Below is a small trained network, with its code and all its weights. Each question gives an input and a class and asks what happens when units are switched off, that is, made to give their printed mean instead of their output.

import numpy as np


def w(rows, s, z=0):
    codes = np.array(rows[::2]) - 128.0
    scale = np.full(codes.shape[1], s)
    scale[-1] = z or s
    return codes * scale


def f(y):
    return np.maximum(y, 0)


def log_softmax(a):
    a = a - a.max(-1, keepdims=True)
    return a - np.log(np.exp(a).sum(-1, keepdims=True))


def net(x, mask):
    res = np.array(x, float).reshape(1, 5) / 4 @ E
    y = f(res @ A[0][:, :-1].T + A[0][:, -1])
    res = res + np.where(mask, y, B[0][:, -1]) @ B[0][:, :-1]
    return log_softmax(res[-1] @ U[:, :-1].T + U[:, -1])


A, B = {}, {}
E = w([
[185,157,186,122,120,136,180,142,114],'x0',
[146,149,164,145,112,174,99,10,144],'x1',
[85,222,133,111,118,69,91,117,151],'x2',
[149,106,179,59,77,136,117,132,184],'x3',
[107,114,228,87,156,63,120,93,160],'x4',
],0.013)
A[0] = w([
[191,145,86,125,51,247,107,42,146,125],'N0',
[52,222,123,87,76,63,64,101,174,184],'N1',
[171,222,167,114,109,117,198,183,61,254],'N2',
[124,88,55,130,110,144,117,231,116,206],'N3',
[98,32,114,89,32,166,102,209,147,110],'N4',
[55,17,69,160,190,114,74,86,90,141],'N5',
],0.012,0.0047)
B[0] = w([
[147,72,194,160,108,253,83,106,86,236],'N0',
[91,134,152,124,105,132,27,135,198,250],'N1',
[186,223,105,182,114,84,199,84,149,209],'N2',
[93,112,80,81,113,149,183,210,135,218],'N3',
[202,87,110,85,125,130,124,168,138,194],'N4',
[54,98,101,160,186,89,142,91,95,213],'N5',
],0.016,0.017)
U = w([
[83,108,103,178,202,99,102,114,101,93],'0',
[94,160,174,77,121,67,12,114,169,236],'1',
[155,168,109,138,160,136,150,114,70,4],'2',
[134,131,194,168,106,199,112,120,42,99],'3',
[214,183,207,140,157,77,151,120,137,208],'4',
[224,108,140,107,165,148,82,130,197,64],'5',
[110,209,64,160,91,127,114,192,110,63],'6',
[145,66,113,69,154,106,149,191,123,215],'7',
],0.011,0.0034)

Each question gives the input, the list of numbers given to net, and the class t.
The units are the neurons (one row each of A and B). Each row of codes is followed by its name. A weight is (code - 128) times the scale printed after its matrix; where a second scale follows, it is the last column's (A, B and U).
mask holds one flag per neuron, in row order. A switched-off neuron (its flag False) gives its mean, the last column of its row in B, instead of its output. The means were averaged over made-up inputs and are rounded, as every weight is.
A unit's drop is (log p(t) with every unit on - log p(t) with that unit switched off) / (log p(t) with every unit on - log p(t) with every unit switched off).
The circuit of an input: a set's keep is (log p(t) with only the set's units on - log p(t) with every unit switched off) / (log p(t) with every unit on - log p(t) with every unit switched off). Starting from all 6 units, units are removed one at a time, each time the one whose removal leaves the highest keep (on an exact tie, the one counted first), for as long as the keep stays at least 0.8.
circuit, biggest first: the units of the circuit, biggest drop first
unit that matters most: the unit with the biggest drop
top k neurons: the k neurons with the biggest drops, biggest first
drop when u is switched off: that unit's drop, to one decimal
input [5,-4,-5,1,3], class 4: circuit, biggest first -> N2
input [-7,0,-6,1,2], class 7: top 3 neurons -> N4, N2, N1
input [0,-3,-5,8,4], class 7: top 2 neurons -> N1, N0
input [0,-1,0,2,-2], class 7: top 3 neurons -> N1, N0, N2
input [-2,0,1,0,-4], class 7: top 3 neurons -> N2, N3, N1
input [4,-6,4,5,-1], class 6: top 4 neurons -> N2, N3, N0, N1
input [-8,-7,5,4,-5], class 7: top 2 neurons -> N3, N4
input [-1,-1,-1,-2,1], class 0: top 2 neurons -> N0, N4
input [7,-6,0,0,0], class 4: top 3 neurons -> N2, N1, N5
input [7,2,-6,8,-1], class 3: top 2 neurons -> N0, N1
input [2,3,-4,4,4], class 3: top 3 neurons -> N1, N2, N4
input [0,-1,-4,3,6], class 7: top 3 neurons -> N1, N2, N0
input [-1,-3,-8,-4,6], class 0: top 2 neurons -> N5, N4
input [-1,-2,-4,8,-4], class 7: unit that matters most -> N3
input [-5,4,-3,4,2], class 3: drop when N2 is switched off -> 0.0
input [-3,4,-3,-6,-1], class 0: drop when N5 is switched off -> 3.8
input [6,-4,4,-2,-1], class 4: drop when N2 is switched off -> 0.8
